Here is a tiny trained network, its code and every weight. The questions are about switching its units off for an input and a target symbol, where a switched-off unit gives its printed mean instead of its output.

import numpy as np


def w(rows, s, z=0):
    codes = np.array(rows[::2]) - 128.0
    scale = np.full(codes.shape[1], s)
    scale[-1] = z or s
    return codes * scale


def f(y):
    return y / 2 * (1 + np.tanh(0.7978845608 * (y + 0.044715 * y**3)))


def softmax(a):
    e = np.exp(a - a.max(-1, keepdims=True))
    return e / e.sum(-1, keepdims=True)


def log_softmax(a):
    a = a - a.max(-1, keepdims=True)
    return a - np.log(np.exp(a).sum(-1, keepdims=True))


def net(x, mask):
    ids = ['αβγδεζημξστφψω'.index(c) for c in x.split()]
    T = len(ids)
    res = E[ids] + P[:T]
    u = 0
    for l in range(2):
        r = res
        for j in range(2):
            rows = slice(4 * j, 4 * j + 4)
            q, k, v = (r @ M[l][rows].T for M in (Q, K, V))
            z = softmax(np.where(np.tri(T) > 0, q @ k.T / 4**0.5, -1e9)) @ v
            o = O[l][rows]
            res = res + np.where(mask[u + j], z, o[:, -1]) @ o[:, :-1]
        u += 2
        y = f(res @ A[l][:, :-1].T + A[l][:, -1])
        res = res + np.where(mask[u : u + 12], y, B[l][:, -1]) @ B[l][:, :-1]
        u += 12
    return log_softmax(res[-1] @ U[:, :-1].T + U[:, -1])


Q, K, V, O, A, B = {}, {}, {}, {}, {}, {}
E = w([
[46,157,65,200,162,178],'α',
[49,224,95,85,76,199],'β',
[172,197,140,48,118,152],'γ',
[129,126,104,94,92,66],'δ',
[185,207,104,141,66,179],'ε',
[192,219,125,181,131,58],'ζ',
[31,195,92,108,164,92],'η',
[120,111,61,181,157,66],'μ',
[170,101,91,129,246,250],'ξ',
[121,66,62,108,142,219],'σ',
[104,167,101,138,229,161],'τ',
[126,73,150,232,48,127],'φ',
[150,140,86,105,152,47],'ψ',
[230,144,106,182,166,187],'ω',
],0.018)
P = w([
[117,88,254,104,135,86],'0',
[134,90,169,110,149,75],'1',
[149,89,143,113,155,77],'2',
[151,89,120,113,161,82],'3',
[167,90,96,117,167,86],'4',
[174,84,84,120,155,94],'5',
[179,79,68,120,162,103],'6',
[179,87,51,130,155,110],'7',
[188,76,37,126,158,124],'8',
[198,82,37,126,164,121],'9',
],0.0074)
Q[0] = w([
[179,73,159,106,150,55],'0.h1',
[125,85,77,143,140,90],'0.h1',
[93,155,59,181,98,104],'0.h1',
[125,135,107,149,166,134],'0.h1',
[147,41,131,170,111,144],'0.h2',
[54,221,158,128,169,186],'0.h2',
[99,255,37,124,193,152],'0.h2',
[196,103,68,178,77,190],'0.h2',
],0.008)
K[0] = w([
[16,73,112,149,8,238],'0.h1',
[121,162,68,157,58,70],'0.h1',
[41,119,37,170,21,230],'0.h1',
[136,155,160,3,110,212],'0.h1',
[108,89,68,111,222,39],'0.h2',
[43,99,160,85,176,81],'0.h2',
[50,66,25,122,22,234],'0.h2',
[154,136,86,164,224,151],'0.h2',
],0.0051)
V[0] = w([
[154,152,1,84,145,151],'0.h1',
[135,111,113,107,135,110],'0.h1',
[138,210,113,143,142,165],'0.h1',
[149,162,82,138,87,189],'0.h1',
[138,123,111,101,160,108],'0.h2',
[132,143,140,101,122,104],'0.h2',
[152,135,36,49,84,155],'0.h2',
[155,111,109,59,117,104],'0.h2',
],0.0071)
O[0] = w([
[197,156,59,124,42,61,252],'0.h1',
[179,86,118,190,91,59,134],'0.h1',
[159,93,28,163,119,53,198],'0.h1',
[110,139,3,136,173,57,153],'0.h1',
[11,184,159,90,114,142,166],'0.h2',
[47,88,210,113,200,112,82],'0.h2',
[135,183,39,100,176,129,168],'0.h2',
[58,119,104,185,113,30,88],'0.h2',
],0.0034,0.0021)
A[0] = w([
[123,255,74,41,88,147,175],'0.n1',
[176,118,87,95,168,82,109],'0.n2',
[9,77,190,155,153,138,42],'0.n3',
[146,127,186,201,123,138,194],'0.n4',
[167,97,198,166,232,166,74],'0.n5',
[57,138,162,125,143,63,54],'0.n6',
[88,79,167,97,11,70,254],'0.n7',
[125,190,122,183,74,96,92],'0.n8',
[207,105,144,181,138,72,84],'0.n9',
[77,124,92,88,160,68,113],'0.n10',
[157,172,74,143,93,83,6],'0.n11',
[164,93,79,113,84,122,99],'0.n12',
],0.0084,0.0048)
B[0] = w([
[203,50,77,153,143,187,254],'0.n1',
[179,97,145,75,201,73,204],'0.n2',
[121,218,110,114,164,160,133],'0.n3',
[67,122,80,116,66,26,163],'0.n4',
[141,121,168,173,161,53,156],'0.n5',
[206,232,67,118,70,110,126],'0.n6',
[163,36,17,96,134,57,182],'0.n7',
[93,76,169,174,123,197,156],'0.n8',
[35,137,55,73,90,70,179],'0.n9',
[177,228,42,105,153,105,169],'0.n10',
[99,99,197,112,154,184,159],'0.n11',
[97,126,74,165,254,162,166],'0.n12',
],0.0055,0.0061)
Q[1] = w([
[72,165,225,83,97,175],'1.h1',
[91,110,163,187,48,144],'1.h1',
[54,137,205,182,41,154],'1.h1',
[62,169,170,120,69,200],'1.h1',
[140,110,204,92,32,244],'1.h2',
[82,99,231,50,90,132],'1.h2',
[152,127,61,132,205,138],'1.h2',
[152,106,180,149,93,196],'1.h2',
],0.011)
K[1] = w([
[63,176,221,140,143,35],'1.h1',
[45,188,178,122,91,62],'1.h1',
[47,164,192,154,87,54],'1.h1',
[55,111,169,126,30,89],'1.h1',
[115,178,190,2,148,76],'1.h2',
[165,189,217,75,92,104],'1.h2',
[165,108,46,145,166,175],'1.h2',
[110,192,180,21,150,69],'1.h2',
],0.009)
V[1] = w([
[103,46,65,101,89,102],'1.h1',
[165,146,163,16,79,130],'1.h1',
[14,124,126,144,42,135],'1.h1',
[93,49,140,75,205,187],'1.h1',
[131,209,149,117,138,164],'1.h2',
[159,170,116,169,145,98],'1.h2',
[180,109,182,1,99,121],'1.h2',
[228,109,142,144,57,118],'1.h2',
],0.0078)
O[1] = w([
[104,71,80,93,99,137,161],'1.h1',
[177,137,74,38,130,78,111],'1.h1',
[136,98,47,164,144,160,1],'1.h1',
[90,123,156,74,170,254,181],'1.h1',
[136,192,31,157,110,111,72],'1.h2',
[121,205,199,120,78,42,140],'1.h2',
[183,133,104,75,153,191,50],'1.h2',
[183,142,197,164,83,175,129],'1.h2',
],0.0072,0.0096)
A[1] = w([
[102,99,94,94,2,142,156],'1.n1',
[79,136,172,127,137,174,171],'1.n2',
[101,145,98,166,22,136,81],'1.n3',
[139,98,111,131,181,126,150],'1.n4',
[149,161,111,129,107,58,115],'1.n5',
[72,70,187,107,75,70,56],'1.n6',
[161,196,169,149,28,74,1],'1.n7',
[117,167,127,177,155,192,75],'1.n8',
[185,143,149,66,13,175,113],'1.n9',
[142,84,175,115,28,140,122],'1.n10',
[116,72,142,187,110,173,94],'1.n11',
[16,146,115,168,104,166,48],'1.n12',
],0.0098,0.0076)
B[1] = w([
[169,120,126,156,200,132,232],'1.n1',
[129,127,60,173,112,116,219],'1.n2',
[144,117,139,72,225,166,173],'1.n3',
[137,143,160,147,86,159,236],'1.n4',
[130,118,148,110,68,150,231],'1.n5',
[117,112,153,145,166,158,253],'1.n6',
[87,112,103,126,105,254,151],'1.n7',
[149,87,162,100,139,72,166],'1.n8',
[95,87,88,147,181,40,230],'1.n9',
[174,162,91,103,119,159,214],'1.n10',
[106,193,151,109,86,95,210],'1.n11',
[185,120,156,69,132,33,191],'1.n12',
],0.009,0.0045)
U = w([
[254,184,129,229,78,138,196],'α',
[185,141,40,201,155,156,124],'β',
[55,89,88,104,156,207,136],'γ',
[159,105,142,82,180,121,2],'δ',
[118,13,181,185,139,124,52],'ε',
[93,223,201,134,228,179,155],'ζ',
[32,97,119,174,113,85,195],'η',
[134,38,136,94,66,127,72],'μ',
[121,66,242,147,178,156,113],'ξ',
[77,159,125,182,196,84,63],'σ',
[105,136,179,139,61,168,191],'τ',
[137,155,181,33,125,135,145],'φ',
[82,223,111,102,116,170,146],'ψ',
[63,76,145,87,80,203,140],'ω',
],0.0075,0.0067)

Each question gives the input, a string of symbols that net reads in full, and the target symbol t.
The units are the heads (4 rows each of Q, K, V and O) and the neurons (one row each of A and B). Each row of codes is followed by its name. A weight is (code - 128) times the scale printed after its matrix; where a second scale follows, it is the last column's (O, A, B and U).
mask holds one flag per unit, layer by layer, with each layer's heads first. A switched-off unit (its flag False) gives its mean, the last column of its rows in O or B, instead of its output. The means were averaged over made-up inputs and are rounded, as every weight is.
A unit's drop is (log p(t) with every unit on - log p(t) with that unit switched off) / (log p(t) with every unit on - log p(t) with every unit switched off).
The circuit of an input: a set's keep is (log p(t) with only the set's units on - log p(t) with every unit switched off) / (log p(t) with every unit on - log p(t) with every unit switched off). Starting from the 12 units with the biggest drops (on a tie, the unit counted first), units are removed one at a time, each time the one whose removal leaves the highest keep (on an exact tie, the one counted first), for as long as the keep stays at least 0.8.
units of the circuit, in order: the units of the circuit, biggest drop first
most important unit: the unit with the biggest drop
top k neurons: the k neurons with the biggest drops, biggest first
top k neurons in layer l: the k neurons of layer l with the biggest drops, biggest first
which heads matter: for each layer, one digit per head in row order, 1 if its drop is at least 0.15 and else 0, layers parted by /
drop when u is switched off: that unit's drop, to one decimal
input ξ τ τ δ σ φ, target ξ: which heads matter -> 00 / 01
input μ ε μ μ, target α: top 2 neurons -> 0.n1, 0.n2
input ω ψ α γ δ ψ, target φ: units of the circuit, in order -> 1.h1, 0.n1, 1.n9
input ε δ ζ ω τ η α μ, target η: which heads matter -> 00 / 01
input τ η η τ γ η τ ε, target β: units of the circuit, in order -> 0.n1, 1.n9
input τ ξ φ μ, target ξ: units of the circuit, in order -> 1.h2, 0.n7
input ψ ε β η, target β: which heads matter -> 00 / 11
input ζ σ μ η ψ μ, target γ: units of the circuit, in order -> 1.h1, 1.h2, 0.n2
input β ε β α μ α ε ε α ζ, target η: which heads matter -> 10 / 01
input τ ζ ω μ μ γ ξ, target ζ: units of the circuit, in order -> 1.h1
input ε φ φ τ, target ξ: top 2 neurons -> 0.n7, 0.n5
input ε ε ω δ ψ, target α: top 2 neurons in layer 0 -> 0.n1, 0.n10
input γ α ψ ψ α ε τ, target α: top 2 neurons -> 0.n1, 0.n12
input η δ β, target γ: units of the circuit, in order -> 0.n1, 1.h1
input δ δ ψ, target φ: which heads matter -> 00 / 01
input γ δ ω μ φ τ τ φ τ, target ξ: units of the circuit, in order -> 1.h2, 0.n7
input η ψ α η ε φ ζ τ σ η, target γ: units of the circuit, in order -> 1.h1
input α ε δ φ τ β, target β: units of the circuit, in order -> 1.n1, 0.n1, 1.h1
input ψ μ μ γ, target δ: which heads matter -> 10 / 11
input β τ ω ψ ε ε β γ δ, target φ: most important unit -> 1.h1
input γ γ μ μ β ε η, target α: top 2 neurons -> 0.n12, 0.n1
input ψ η ψ ω σ η, target γ: which heads matter -> 00 / 11
input ω γ ξ τ γ μ η, target φ: top 2 neurons -> 0.n1, 0.n5
input τ γ η, target ψ: top 2 neurons in layer 0 -> 0.n10, 0.n6
input ω σ τ β ζ φ, target ξ: top 2 neurons in layer 0 -> 0.n4, 0.n7
input η μ ε μ η β μ μ ξ ω, target ζ: drop when 0.n12 is switched off -> 0.1
input τ ε β τ ξ ζ, target ζ: drop when 1.n2 is switched off -> -0.1
input ζ ω γ η σ μ, target γ: drop when 0.h2 is switched off -> 0.0
